Below are the code and all the weights of a small trained network. Each question names an input and a class and asks about switching units off, where a switched-off unit gives its printed mean instead of its output.

import numpy as np


def w(rows, s, z=0):
    codes = np.array(rows[::2]) - 128.0
    scale = np.full(codes.shape[1], s)
    scale[-1] = z or s
    return codes * scale


def norm(h):
    return h / np.sqrt((h * h).mean(-1, keepdims=True) + 1e-5)


def f(y):
    return np.maximum(y, 0)


def log_softmax(a):
    a = a - a.max(-1, keepdims=True)
    return a - np.log(np.exp(a).sum(-1, keepdims=True))


def net(x, mask):
    res = np.array(x, float).reshape(1, 4) / 4 @ E
    u = 0
    for l in range(2):
        y = f(norm(res) @ A[l][:, :-1].T + A[l][:, -1])
        res = res + np.where(mask[u : u + 5], y, B[l][:, -1]) @ B[l][:, :-1]
        u += 5
    return log_softmax(norm(res)[-1] @ U[:, :-1].T + U[:, -1])


A, B = {}, {}
E = w([
[93,146,192,3],'x0',
[143,224,94,125],'x1',
[31,160,139,169],'x2',
[125,126,125,131],'x3',
],0.003)
A[0] = w([
[82,2,185,145,88],'0.n0',
[165,127,101,161,104],'0.n1',
[123,205,142,133,83],'0.n2',
[2,173,171,188,1],'0.n3',
[127,105,76,167,132],'0.n4',
],0.0088,0.0029)
B[0] = w([
[148,254,118,184,254],'0.n0',
[109,117,169,138,187],'0.n1',
[129,186,154,233,186],'0.n2',
[248,51,156,77,239],'0.n3',
[67,99,192,66,207],'0.n4',
],0.0061,0.0042)
A[1] = w([
[2,101,173,106,252],'1.n0',
[154,128,133,72,166],'1.n1',
[84,75,34,172,178],'1.n2',
[93,153,140,80,106],'1.n3',
[125,98,75,186,131],'1.n4',
],0.0079,0.0025)
B[1] = w([
[114,166,172,98,215],'1.n0',
[117,72,170,206,251],'1.n1',
[2,109,207,134,148],'1.n2',
[74,130,108,139,175],'1.n3',
[120,151,103,73,173],'1.n4',
],0.0084,0.0024)
U = w([
[142,143,183,164,196],'0',
[213,68,153,135,173],'1',
[134,209,128,179,139],'2',
[18,112,154,103,229],'3',
[107,144,104,86,80],'4',
[108,87,8,69,15],'5',
[96,73,71,100,1],'6',
[89,75,74,68,4],'7',
],0.013,0.0057)

Each question gives the input, the list of numbers given to net, and the class t.
The units are the neurons (one row each of A and B). Each row of codes is followed by its name. A weight is (code - 128) times the scale printed after its matrix; where a second scale follows, it is the last column's (A, B and U).
mask holds one flag per neuron, layer by layer. A switched-off neuron (its flag False) gives its mean, the last column of its row in B, instead of its output. The means were averaged over made-up inputs and are rounded, as every weight is.
A unit's drop is (log p(t) with every unit on - log p(t) with that unit switched off) / (log p(t) with every unit on - log p(t) with every unit switched off).
The circuit of an input: a set's keep is (log p(t) with only the set's units on - log p(t) with every unit switched off) / (log p(t) with every unit on - log p(t) with every unit switched off). Starting from all 10 units, units are removed one at a time, each time the one whose removal leaves the highest keep (on an exact tie, the one counted first), for as long as the keep stays at least 0.8.
units of the circuit, in order: the units of the circuit, biggest drop first
unit that matters most: the unit with the biggest drop
top k neurons: the k neurons with the biggest drops, biggest first
k most important neurons of layer l: the k neurons of layer l with the biggest drops, biggest first
drop of u: that unit's drop, to one decimal
input [6,7,7,0], class 1: top 2 neurons	[0.n3; 0.n0]
input [-5,-6,-5,1], class 2: units of the circuit, in order	[0.n0; 0.n3]
input [-8,7,0,6], class 3: units of the circuit, in order	[0.n3; 0.n0; 1.n2]
input [-7,-1,5,-3], class 3: units of the circuit, in order	[0.n0; 1.n2]
input [7,4,7,-4], class 1: 3 most important neurons of layer 0	[0.n3; 0.n4; 0.n0]
input [-6,-5,1,-3], class 3: top 3 neurons	[0.n3; 0.n2; 0.n4]
input [6,8,8,8], class 0: unit that matters most	0.n3
input [-4,-4,-3,3], class 2: 2 most important neurons of layer 1	[1.n1; 1.n2]
input [-8,-6,-4,0], class 3: 3 most important neurons of layer 1	[1.n2; 1.n4; 1.n1]
input [7,-7,-2,5], class 2: top 3 neurons	[0.n0; 0.n3; 0.n4]
input [6,-7,5,1], class 2: 2 most important neurons of layer 0	[0.n0; 0.n4]
input [-5,-6,2,4], class 2: top 2 neurons	[0.n0; 1.n1]
input [-7,-1,7,-2], class 1: 2 most important neurons of layer 0	[0.n3; 0.n4]
input [-8,1,5,1], class 3: unit that matters most	0.n0
input [-5,-3,5,-1], class 1: top 2 neurons	[0.n3; 0.n2]
input [-8,5,-5,5], class 3: top 3 neurons	[0.n3; 0.n0; 1.n2]
input [6,-7,-5,0], class 2: top 2 neurons	[0.n0; 0.n3]
input [-8,-6,-3,4], class 3: drop of 0.n2	0.1
input [-6,0,-4,-3], class 3: drop of 0.n3	0.6
input [2,-6,-1,-5], class 2: drop of 0.n0	0.7
input [-6,-7,1,1], class 2: top 2 neurons	[0.n0; 1.n1]
input [-2,-6,8,-3], class 1: 2 most important neurons of layer 0	[0.n3; 0.n2]
input [-4,-1,5,-4], class 1: most important neuron of layer 0	[0.n3]
input [1,-7,-4,-2], class 2: top 2 neurons	[0.n0; 0.n3]
